Each row is followed by roughly how far along a hidden order it lies, from 0 to 20. A new part has a new order.
In the rows, 100 means zero.
[ 75 119 106 129  82 142 111 118 109 103 127  78  98  93  63 118  68 135
 102 102 106  49  89 110 109 120 101  70 130 127 114  97 110  83 116  71
 112  78  97 144 113 147  70  67 100  90 118  82  48  93  52 100 107  90
  94 125 109  98 103  68  54 126 128 102 106 118 101  86  80  69  76 113
  82  89  91  77 105  93 144 100 126 113  97 127 140 129 104 111 117 118
  81  97 112  95  84 102  98  87  99  97 108 101 103 108  69  98 106  58
  98 120  92 106 115 100 115  57  88 168 135 111 123  95 136  86 100 103
 103  95  90 121  82 116 113  91 106 133 110 100 108 135 126 135  95 109] => 16
[ 97 154 127 135  82 131  88  85 129 123 121  99  94 124 124 122   0 134
  40 131 143   9  58  94 111 142 132  82 122 170  98  90 118  87 138  31
  67  99 138 200  86 126  67  55 106 128  93  83  29  68  46 103  89  99
 101 192 116 116 125  91  84 178 146  71 107 140  98  81  77 105  85 149
 115  24  82  90  81  70 175 119 155 143  91 139 154 103  92 125 197 130
  91  73 100 118  91  74 120  78 101  77 107  84 141 117  60  88 106  27
  98 129  37 113 149 115  96  50 102 200 175 115 129  86 112  63 110  98
 160  60 101 153 105  96  96  89 129 190 149 126 136 139 103 170  94  97] => 20
[127  97  89  77  90  86  88  83  97  96  94 124 115 129 132  80 122  84
 126 111  89 152  88  94  83  89  99 138  90 112 102 101  83  86  73 125
 102 112 110  50  96  71 108 129  90 105  90 118 126 111 110  88 119 120
  87  97  96 112  93 123 139 115  80 109 102  73  93  83 125 120 114  86
 125 113 110  93 106 114  93 103  77  70  85 108  82  88 112  86  94  94
 139  93  95 115 108  63 107 103  99  86  77 104  95  91  89  99  91  87
 109 101 121  90 115  95 127 100 125  60  74  89 113 106  88 106  94 129
  96  87 122  89 115  92  75  96  92 121  98 122  81  88  91  74 114 107] => 3
[ 91 129 106 109  86 112  97  94 114 109 109  92 100 115 107 105  74 123
  75 114 114  58  81  97 102 116 114 123 111 133 102 100 108  93 115  64
  89  95 118 139  98 118  85  79 113 116  91  97  72  92  64  98  98 108
 102 140 113 109 107  96  95 136 125  86 107 113  92  90  86  84  94 113
 107  71  91  90  91  95 129 106 117 119  90 118 125  95  98 113 138 112
  92  88 102 109  98  95 113  88 101  89 108  89 116 107  71  90  94  62
  96 120  78 105 119 106  99  71 102 162 129 108 104  99 108  82 104 107
 129  81 116 123  98  94  96  91 111 132 121 112 112 117 106 133  99 105] => 14
[ 75 105 102 115  91 109 111 113 104 110 113  88 101  96  74 106 109 105
 109  97  95  81 102 106 106 104  94  86 109 101 106 102 103 100 102 120
 106  92  85 113 106  78  92  84  84  97 111  93  80  97  98  97 105  92
 101  97 102  96 102  86  78 106 107 104 107 110  90  91  92  87  85  94
  86 111  98  88 103  92 123  96 102 101 103  97 114 111 118 100  94 104
  89  98 100  84  87 120  95  92 100  99 106 108 106 102  95 104 100  87
  96 108 105 104 104  97  98  82  95 125 113  97  99  99 111 101 102 116
  98 103  88 106  92 115 105 103  94  89  98  89 101 117 116 109 101 107] => 11
[123 124  93  73 110  82  88  65 103 106  84 137 110 124 153  70 108  69
  83 113  95 130  85  94  82  88 108 148  67  96 103  90  81  99  67 122
  77 137 127  59  89  45 116 131  94 105  79 130 140  99 133  90  98 116
  93 100  87 117 100 148 159  92  73  80  84  87 108 110 125 141 122  80
 146  97 106 111  96 114  63 109  83  74  89  86  78  92 101  91 117  78
 132  90  91 138 121  81 110 102 100  91  72 112  97 103 103  94 100 112
 101  98 101  89 109 104 117 122 136  44  76  89  88 108  60 102 100 109
 107  92 138  91 128  78  70  98 113 104 113 117  96  76  77  78 110  90] => 1
[ 93 130 110 110  90 113  91  98 112 114 118  95  97 107  87 110  57 126
  71 110 121  65  80  95 103 115 112  94 110 133  97  98 110  93 119  61
  93  98 120 143  87 120  83  75  90 103 100  88  63  97  50 102  90 104
 112 128 105 106 105  89 103 140 125  84 104 110  98  90  86 110  86 122
 105  73  97  99  91  86 129 112 122 119  99  95 131  95  91 108 140 114
 102  85 101 113  99 101 116  92  97  84 108  94 125 102  75  91  89  56
  91 112  65 103 119 111  93  76  95 157 133 112 113  90 103  79 101 103
 137  86 102 119 102  96  98  99 112 147 123 113 111 112 112 129  96  99] => 14
[102 139 109  76 108  70  75  42 124 107  72 131 102 119 168  84  57  80
  22 123 111  73  72 103  83 105 126 166  67  93 100  83  68  93  62 119
  44 159 147 130  92  85 104 120  97 111  61 129 139  60 123  91  96 112
  86 150  68 125 137 177 128  85  64  52  64 129 101 123 113 195 130  60
 178  62 100 122  74  86  40 110 114  95  70 121  98 104 100 103 151  76
 106  81  89 140 118  98 121  85  97  92  86  84 107 131  93  88 121 113
  85 104  87  97 141 100 110 138 136  58  97  90  95 112  48  96 121  83
 132  85 162 109 104  60  75  99 143 112 159 140 108  72  87  95 101  68] => 2
[169  83  93  64 133  67  91  84  84  91  81 123 110 102 135  77 133  61
 117  92  94 160 118  73  94  71 100 128  73  89  79 122 108 122  85 116
 109 102  86  32  92  66 138 125  93  77  95 112 163 143 118  99  92 106
 116  55 105  98  97 114 169  91  80 112 132  51  96 109 120 102 123 115
 103 132 117 116 105 127  64 102  55  87 112  70  51  90  97  75  61  89
 139  99  84  97 118  99 108 120  98  96  91 106  89  82 133 103  87 155
 111  67 106  91  66  99  88 120 102  24  45 100  75  98  60 111  86 100
  87 111  98  75 135  87  89 107  68  65  68  91  85  66 112  63 113 102] => 0
[108  86 100  81 107  77  91  59 116 100  80 131 108 123 151  88  68  84
  54 115 100 104  80  96  87  99 113 155  77 101  99  97  73  98  75 113
  62 141 130  99  89  73 108 113 116 101  78 128 144  68 115  92  99 109
  97 130  82 119 120 160 141  83  80  67  87 110 101 118 125 153 128  66
 151  88  99 110  81  81  58 119 101  93  78 108  93 100  96  96 122  72
 115  87  92 135 116  86 117  93  99  95  78  93  98 115 103  98 108 119
  98  97  94  94 120 100 116 132 131  55  98  90  97 111  65  99 113  91
 126  86 136  89 112  74  80 102 124 104 136 117  98  75  76  84 106  81] => 2
[ 96 104 107 120  90 112  98  98 107 111 109  94 102  99 107 102  69 124
  93 107 117  81  86 100 101 116 108  96 109 127 104  95 103  97 117  70
 100  96 114 135 102 104  90  82  95 109  96  96  74 104  88 102 107 101
  99 124 108 101 104  96  97 133 109  91 104 101  99  86  92 103  95 115
  99  82  96 101  97  87 139 105 111 111  95  87 126 105  91 106 127 112
 108  92 102 111  94  71 113  95 100  90  99  96 107  99  84  97  95  80
 100 107  87 104 114 106 106  74  96 146 125 107 114  95 111  90  98 113
 121  92  99 121 102 101 105  93 116 140 115 109 110 114 103 122  99 104] => 13
[138 121 108 125  80 136 106 116  99 111 131  86  97 102  81 104  69 140
 112 104 114  44  79  87 105 116 110  85 131 149  99 110 132  87 131  65
 112  71  98 117 109 134  73  70  90  98  97  79  42 121  41  98 110 110
 105 130 122 103  93  61  95 165 129 120 118  86  77  72  83  79  76 137
  86  80  96  77 109 106 172 101 105 120  98 101 143  86  95 113 125 131
 119  91 103 106  88  69 106  91  96  83  99  99 115  91  77  96  85  13
 115 116  80 108 118 106 103  57  89 190 139 114 130  86 133  76  88 125
 118  77  89 123 110 110 102  97  97 149  99 108 109 135 115 137 100 122] => 17
[100  94  94  70 116  67  93  73 103  98  75 124 101 103 128  87 112  69
  77 107  96 123  96 103  86  89  99 112  74  75  93  91  82 110  74 114
  82 138 111  72  94  53 119 126 105 111  88 122 155  94 145  95 105 103
  99 100  78 108 112 142 136  68  74  74  80  99 103 117 121 145 123  70
 136 104 112 113  91  80  48 106  94  84  84  96  78  92 101  88 109  75
 110 101  89 117 113  91 108 100 102  96  86  97  85 110 120  93 108 140
  98  89 106  95 102  99 100 137 120  34  76  87  85 108  68 110 107  86
 102 100 123  87 101  81  92 104 112  76 109 116  94  71  87  81 105  80] => 0
[ 82  85  91  91 102 100 110 116  88  96  94  93 105  84  88  96 120  89
 129  86  79 120 106  99 101  91  84  69 106  85  94 110 103 108  99 123
 120  77  79  70  98  93 105 106  88  96 112 100 106 107 105 103  99  98
  96  81 106  96  71  89 100  82  83 129 109  88  97 100 101  85  93 102
  89 123 100 101 109 116  97  88  85  90 108  91  98 102 103  88  50  99
 109 104 104  96 100  89  90 110 100 106 100 107  91  93 110 109  92 113
  98  98 123  96  88  94 104 104  93  90  92  95  94 102 107 104  94 110
  86 107  91  90  96 105 106 105  86  72  84  90  89  98 107  85 101 107] => 6
[140  76  90  84 110  90 102 110  80  84  85 109 107  92  93  87 170  69
 140  85  78 162 120  93  91  79  85 102  88  74  90 115 103 108  82 138
 125  91  75  43 102  71 123 123  90  91 108 102 141 126 124  97  94 100
  93  50  99  92  85 100 133  75  80 122 103  57  97 104 113  98 114 100
  95 146 114 109 109 119  79  91  57  71 112  91  65  92  95  80  19  91
 127 112  93  88 109 129  92 115 101 105  98 120  83  82 134 107  96 133
 115  82 121  93  64  93  98 114  97  25  58  91  77 103  91 114  89 111
  74 110  89  71 108 102  99 106  72  70  60  74  83  80  98  60 107 111] => 1
